Below are the code and all the weights of a small trained network. Each question names an input and a target symbol and asks about switching units off, where a switched-off unit gives its printed mean instead of its output.

import numpy as np


def w(rows, s, z=0):
    codes = np.array(rows[::2]) - 128.0
    scale = np.full(codes.shape[1], s)
    scale[-1] = z or s
    return codes * scale


def norm(h):
    return h / np.sqrt((h * h).mean(-1, keepdims=True) + 1e-5)


def softmax(a):
    e = np.exp(a - a.max(-1, keepdims=True))
    return e / e.sum(-1, keepdims=True)


def log_softmax(a):
    a = a - a.max(-1, keepdims=True)
    return a - np.log(np.exp(a).sum(-1, keepdims=True))


def net(x, mask):
    ids = ['ΔΛΠΣΨβγεζηθμτφω'.index(c) for c in x.split()]
    T = len(ids)
    res = E[ids] + P[:T]
    u = 0
    for l in range(3):
        r = norm(res)
        for j in range(3):
            rows = slice(2 * j, 2 * j + 2)
            q, k, v = (r @ M[l][rows].T for M in (Q, K, V))
            z = softmax(np.where(np.tri(T) > 0, q @ k.T / 2**0.5, -1e9)) @ v
            o = O[l][rows]
            res = res + np.where(mask[u + j], z, o[:, -1]) @ o[:, :-1]
        u += 3
    return log_softmax(norm(res)[-1] @ U[:, :-1].T + U[:, -1])


Q, K, V, O = {}, {}, {}, {}
E = w([
[109,94,138],'Δ',
[166,99,79],'Λ',
[178,110,103],'Π',
[58,89,85],'Σ',
[126,145,91],'Ψ',
[100,116,101],'β',
[93,107,112],'γ',
[139,129,112],'ε',
[197,141,255],'ζ',
[86,102,136],'η',
[158,139,99],'θ',
[138,130,110],'μ',
[23,162,212],'τ',
[142,117,125],'φ',
[91,117,121],'ω',
],0.017)
P = w([
[124,140,137],'0',
[98,33,193],'1',
[119,157,127],'2',
[141,22,168],'3',
[117,162,122],'4',
[164,4,160],'5',
[117,166,120],'6',
],0.013)
Q[0] = w([
[213,88,77],'0.h0',
[130,110,101],'0.h0',
[138,158,175],'0.h1',
[95,237,147],'0.h1',
[92,226,159],'0.h2',
[156,2,98],'0.h2',
],0.0093)
K[0] = w([
[157,130,6],'0.h0',
[151,2,159],'0.h0',
[137,183,101],'0.h1',
[128,206,155],'0.h1',
[87,186,145],'0.h2',
[196,85,96],'0.h2',
],0.0089)
V[0] = w([
[79,92,86],'0.h0',
[95,205,152],'0.h0',
[87,2,150],'0.h1',
[104,99,116],'0.h1',
[87,87,95],'0.h2',
[66,154,182],'0.h2',
],0.0072)
O[0] = w([
[72,86,237,167],'0.h0',
[237,182,164,56],'0.h0',
[21,2,214,255],'0.h1',
[19,196,110,161],'0.h1',
[133,156,105,172],'0.h2',
[235,184,2,72],'0.h2',
],0.0054,0.0048)
Q[1] = w([
[180,77,186],'1.h0',
[81,93,2],'1.h0',
[179,201,114],'1.h1',
[92,125,124],'1.h1',
[58,199,141],'1.h2',
[74,156,125],'1.h2',
],0.0085)
K[1] = w([
[98,26,42],'1.h0',
[132,173,255],'1.h0',
[160,99,151],'1.h1',
[113,130,112],'1.h1',
[23,113,81],'1.h2',
[199,194,100],'1.h2',
],0.0085)
V[1] = w([
[69,144,1],'1.h0',
[159,138,248],'1.h0',
[59,155,146],'1.h1',
[144,108,137],'1.h1',
[141,51,171],'1.h2',
[86,123,53],'1.h2',
],0.0083)
O[1] = w([
[27,9,26,95],'1.h0',
[200,192,253,153],'1.h0',
[202,124,177,202],'1.h1',
[207,140,124,139],'1.h1',
[92,52,184,255],'1.h2',
[197,148,100,152],'1.h2',
],0.0054,0.0037)
Q[2] = w([
[241,142,182],'2.h0',
[174,58,185],'2.h0',
[197,48,209],'2.h1',
[180,149,91],'2.h1',
[255,192,159],'2.h2',
[66,86,177],'2.h2',
],0.008)
K[2] = w([
[87,125,202],'2.h0',
[50,174,81],'2.h0',
[73,219,254],'2.h1',
[122,17,142],'2.h1',
[50,191,147],'2.h2',
[86,101,141],'2.h2',
],0.0078)
V[2] = w([
[17,242,155],'2.h0',
[23,84,50],'2.h0',
[68,180,218],'2.h1',
[185,164,145],'2.h1',
[254,188,174],'2.h2',
[97,167,69],'2.h2',
],0.0071)
O[2] = w([
[2,129,178,107],'2.h0',
[140,126,101,212],'2.h0',
[123,242,33,180],'2.h1',
[164,161,121,78],'2.h1',
[61,33,141,2],'2.h2',
[103,78,138,71],'2.h2',
],0.006,0.0054)
U = w([
[90,56,239,221],'Δ',
[148,13,115,209],'Λ',
[241,97,136,50],'Π',
[96,148,104,239],'Σ',
[118,151,76,18],'Ψ',
[57,141,53,8],'β',
[8,163,102,58],'γ',
[169,159,71,46],'ε',
[225,227,219,121],'ζ',
[64,161,151,26],'η',
[170,136,85,2],'θ',
[158,160,74,45],'μ',
[121,244,134,216],'τ',
[192,137,119,33],'φ',
[87,178,87,57],'ω',
],0.016,0.0061)

Each question gives the input, a string of symbols that net reads in full, and the target symbol t.
The units are the heads (2 rows each of Q, K, V and O). Each row of codes is followed by its name. A weight is (code - 128) times the scale printed after its matrix; where a second scale follows, it is the last column's (O and U).
mask holds one flag per head, layer by layer. A switched-off head (its flag False) gives its mean, the last column of its rows in O, instead of its output. The means were averaged over made-up inputs and are rounded, as every weight is.
A unit's drop is (log p(t) with every unit on - log p(t) with that unit switched off) / (log p(t) with every unit on - log p(t) with every unit switched off).
The circuit of an input: a set's keep is (log p(t) with only the set's units on - log p(t) with every unit switched off) / (log p(t) with every unit on - log p(t) with every unit switched off). Starting from all 9 units, units are removed one at a time, each time the one whose removal leaves the highest keep (on an exact tie, the one counted first), for as long as the keep stays at least 0.8.
circuit, biggest first: the units of the circuit, biggest drop first
most important unit: the unit with the biggest drop
which heads matter: for each layer, one digit per head in row order, 1 if its drop is at least 0.15 and else 0, layers parted by /
drop of u: that unit's drop, to one decimal
input γ τ η, target τ: circuit, biggest first	0.h2; 0.h0
input Π Λ ε Λ Λ ε Λ, target Λ: most important unit	0.h0
input η β τ Λ, target Δ: which heads matter	110 / 000 / 100
input Λ γ Λ ζ γ, target ζ: which heads matter	000 / 100 / 000
input Λ Λ ω ε τ Λ γ, target τ: which heads matter	100 / 000 / 000
input Π ζ ω ω Δ, target ζ: circuit, biggest first	1.h0; 0.h2
input τ η Σ τ η, target τ: which heads matter	001 / 000 / 010
input Λ ζ τ Λ Π Λ Λ, target τ: which heads matter	001 / 100 / 010
input Λ γ γ γ μ ζ η, target ζ: which heads matter	011 / 100 / 000
input γ τ γ μ Λ η β, target τ: circuit, biggest first	0.h2; 1.h0
input Λ Λ γ Λ ε Λ Λ, target Λ: which heads matter	000 / 000 / 010
input Π Π Λ ω Λ Λ Π, target Π: drop of 1.h2	0.1
input ζ Π ω, target ζ: drop of 1.h0	0.9
input ζ ε θ μ β ε ε, target ζ: drop of 1.h0	0.7
input Λ ε ζ γ θ, target ζ: drop of 1.h0	1.4
input τ γ Π, target τ: circuit, biggest first	2.h1
